Here is a tiny trained network, its code and every weight. The questions are about switching its units off for an input and a target symbol, where a switched-off unit gives its printed mean instead of its output.

import numpy as np


def w(rows, s, z=0):
    codes = np.array(rows[::2]) - 128.0
    scale = np.full(codes.shape[1], s)
    scale[-1] = z or s
    return codes * scale


def f(y):
    return y / 2 * (1 + np.tanh(0.7978845608 * (y + 0.044715 * y**3)))


def softmax(a):
    e = np.exp(a - a.max(-1, keepdims=True))
    return e / e.sum(-1, keepdims=True)


def log_softmax(a):
    a = a - a.max(-1, keepdims=True)
    return a - np.log(np.exp(a).sum(-1, keepdims=True))


def net(x, mask):
    ids = ['ΔΘΛΞΠΣΩαβγεζημφψ'.index(c) for c in x.split()]
    T = len(ids)
    res = E[ids] + P[:T]
    u = 0
    for l in range(3):
        q, k, v = (res @ M[l].T for M in (Q, K, V))
        z = softmax(np.where(np.tri(T) > 0, q @ k.T / 3**0.5, -1e9)) @ v
        res = res + np.where(mask[u], z, O[l][:, -1]) @ O[l][:, :-1]
        u += 1
        y = f(res @ A[l][:, :-1].T + A[l][:, -1])
        res = res + np.where(mask[u : u + 4], y, B[l][:, -1]) @ B[l][:, :-1]
        u += 4
    return log_softmax(res[-1] @ U[:, :-1].T + U[:, -1])


Q, K, V, O, A, B = {}, {}, {}, {}, {}, {}
E = w([
[97,60,184,95,77],'Δ',
[149,136,121,121,143],'Θ',
[169,127,221,174,83],'Λ',
[117,164,170,73,122],'Ξ',
[148,181,128,101,126],'Π',
[102,110,219,94,113],'Σ',
[115,118,166,107,138],'Ω',
[72,172,171,171,70],'α',
[167,86,79,142,59],'β',
[253,60,183,83,81],'γ',
[104,154,162,133,103],'ε',
[232,113,179,152,148],'ζ',
[181,92,97,182,79],'η',
[26,189,143,112,116],'μ',
[192,196,151,174,193],'φ',
[129,225,206,171,164],'ψ',
],0.016)
P = w([
[119,132,131,112,147],'0',
[66,151,65,159,137],'1',
[179,233,183,142,139],'2',
[100,87,104,159,172],'3',
[157,255,172,152,125],'4',
[146,44,119,137,191],'5',
],0.0075)
Q[0] = w([
[9,254,44,172,60],'0.h0',
[59,85,37,98,165],'0.h0',
[197,226,205,107,40],'0.h0',
],0.0065)
K[0] = w([
[56,192,115,125,133],'0.h0',
[53,110,144,69,62],'0.h0',
[253,197,128,168,122],'0.h0',
],0.0072)
V[0] = w([
[76,139,105,166,254],'0.h0',
[119,154,96,27,158],'0.h0',
[88,122,92,157,11],'0.h0',
],0.0071)
O[0] = w([
[255,151,167,54,217,89],'0.h0',
[153,45,147,134,165,6],'0.h0',
[73,63,151,151,91,28],'0.h0',
],0.0099,0.0021)
A[0] = w([
[110,121,172,125,78,201],'0.n0',
[94,92,140,209,151,73],'0.n1',
[91,212,155,189,192,120],'0.n2',
[12,158,106,98,194,2],'0.n3',
],0.011,0.0041)
B[0] = w([
[26,173,36,70,167,202],'0.n0',
[206,187,193,140,82,138],'0.n1',
[146,1,140,130,98,254],'0.n2',
[190,153,167,103,135,133],'0.n3',
],0.0077,0.0073)
Q[1] = w([
[65,2,113,130,227],'1.h0',
[79,109,44,153,190],'1.h0',
[31,195,119,140,101],'1.h0',
],0.0071)
K[1] = w([
[125,236,48,127,92],'1.h0',
[2,148,205,11,112],'1.h0',
[154,84,71,192,123],'1.h0',
],0.009)
V[1] = w([
[188,35,251,254,159],'1.h0',
[126,98,172,40,43],'1.h0',
[126,76,176,209,146],'1.h0',
],0.0058)
O[1] = w([
[96,123,152,106,76,236],'1.h0',
[12,149,160,159,198,254],'1.h0',
[196,219,105,112,129,167],'1.h0',
],0.011,0.001)
A[1] = w([
[156,177,168,136,77,74],'1.n0',
[183,31,2,70,111,3],'1.n1',
[8,80,119,45,177,37],'1.n2',
[232,75,168,225,204,135],'1.n3',
],0.0056,0.0044)
B[1] = w([
[66,121,155,108,104,139],'1.n0',
[137,210,73,219,2,86],'1.n1',
[216,65,180,3,141,198],'1.n2',
[197,85,163,131,83,250],'1.n3',
],0.0071,0.0023)
Q[2] = w([
[150,182,138,253,52],'2.h0',
[106,224,41,76,59],'2.h0',
[40,99,119,98,152],'2.h0',
],0.0052)
K[2] = w([
[254,180,111,198,97],'2.h0',
[121,80,99,180,117],'2.h0',
[94,248,139,141,213],'2.h0',
],0.0086)
V[2] = w([
[126,213,199,125,122],'2.h0',
[105,174,53,2,98],'2.h0',
[93,83,134,46,91],'2.h0',
],0.006)
O[2] = w([
[2,188,158,181,199,193],'2.h0',
[96,52,151,94,100,97],'2.h0',
[120,184,92,155,187,251],'2.h0',
],0.0079,0.0018)
A[2] = w([
[118,174,142,130,190,162],'2.n0',
[153,184,232,84,162,2],'2.n1',
[68,70,144,126,118,87],'2.n2',
[82,80,182,2,116,98],'2.n3',
],0.0098,0.0029)
B[2] = w([
[2,184,205,58,93,179],'2.n0',
[45,155,94,145,22,244],'2.n1',
[151,36,56,70,117,184],'2.n2',
[217,217,73,136,144,255],'2.n3',
],0.0077,0.0045)
U = w([
[167,111,62,56,118,3],'Δ',
[215,141,150,169,181,116],'Θ',
[30,109,134,166,90,155],'Λ',
[105,140,138,140,148,188],'Ξ',
[121,124,209,165,121,161],'Π',
[89,169,141,60,132,84],'Σ',
[114,191,137,100,157,85],'Ω',
[59,109,163,118,156,162],'α',
[85,52,72,118,53,154],'β',
[121,150,36,200,97,186],'γ',
[75,171,109,164,153,226],'ε',
[135,189,155,131,115,190],'ζ',
[118,172,1,231,46,63],'η',
[70,154,137,137,147,254],'μ',
[227,249,129,177,74,64],'φ',
[53,188,198,196,38,116],'ψ',
],0.0074,0.0032)

Each question gives the input, a string of symbols that net reads in full, and the target symbol t.
The units are the heads (3 rows each of Q, K, V and O) and the neurons (one row each of A and B). Each row of codes is followed by its name. A weight is (code - 128) times the scale printed after its matrix; where a second scale follows, it is the last column's (O, A, B and U).
mask holds one flag per unit, layer by layer, with each layer's heads first. A switched-off unit (its flag False) gives its mean, the last column of its rows in O or B, instead of its output. The means were averaged over made-up inputs and are rounded, as every weight is.
A unit's drop is (log p(t) with every unit on - log p(t) with that unit switched off) / (log p(t) with every unit on - log p(t) with every unit switched off).
k most important neurons: the k neurons with the biggest drops, biggest first
top k neurons in layer l: the k neurons of layer l with the biggest drops, biggest first
drop of u: that unit's drop, to one decimal
input ψ Θ Π, target ψ: most important neuron -> (0.n0)
input Δ φ φ Λ μ, target φ: 2 most important neurons -> (0.n2, 2.n3)
input Σ ψ Σ, target ψ: top 2 neurons in layer 2 -> (2.n1, 2.n0)
input ψ ζ ζ, target ψ: top 2 neurons in layer 2 -> (2.n1, 2.n3)
input φ Λ φ ζ, target φ: 2 most important neurons -> (1.n3, 0.n0)
input ψ Ω Ξ, target ψ: 2 most important neurons -> (2.n1, 0.n0)
input Ξ φ η, target φ: 2 most important neurons -> (0.n2, 1.n3)
input ψ α Ξ, target ψ: 4 most important neurons -> (2.n1, 0.n2, 0.n0, 2.n0)
input Π Π γ Ξ Λ φ, target Θ: 4 most important neurons -> (0.n2, 1.n3, 0.n0, 2.n1)
input Π φ β, target φ: 3 most important neurons -> (0.n2, 1.n3, 0.n0)
input Δ η φ η γ, target φ: 2 most important neurons -> (0.n2, 2.n3)
input Λ Δ φ φ Ω, target φ: top 2 neurons in layer 0 -> (0.n0, 0.n2)
input β Π η φ, target Θ: top 2 neurons in layer 2 -> (2.n1, 2.n0)
input Ξ φ Θ, target φ: most important neuron -> (0.n0)
input Λ Θ ε β φ Δ, target Δ: top 2 neurons in layer 2 -> (2.n3, 2.n2)
input Σ Δ ψ, target ψ: drop of 0.n2 -> -0.1
input α Θ ζ Δ, target Δ: drop of 1.n2 -> 0.5
input γ ε ψ, target ψ: drop of 0.h0 -> 0.6
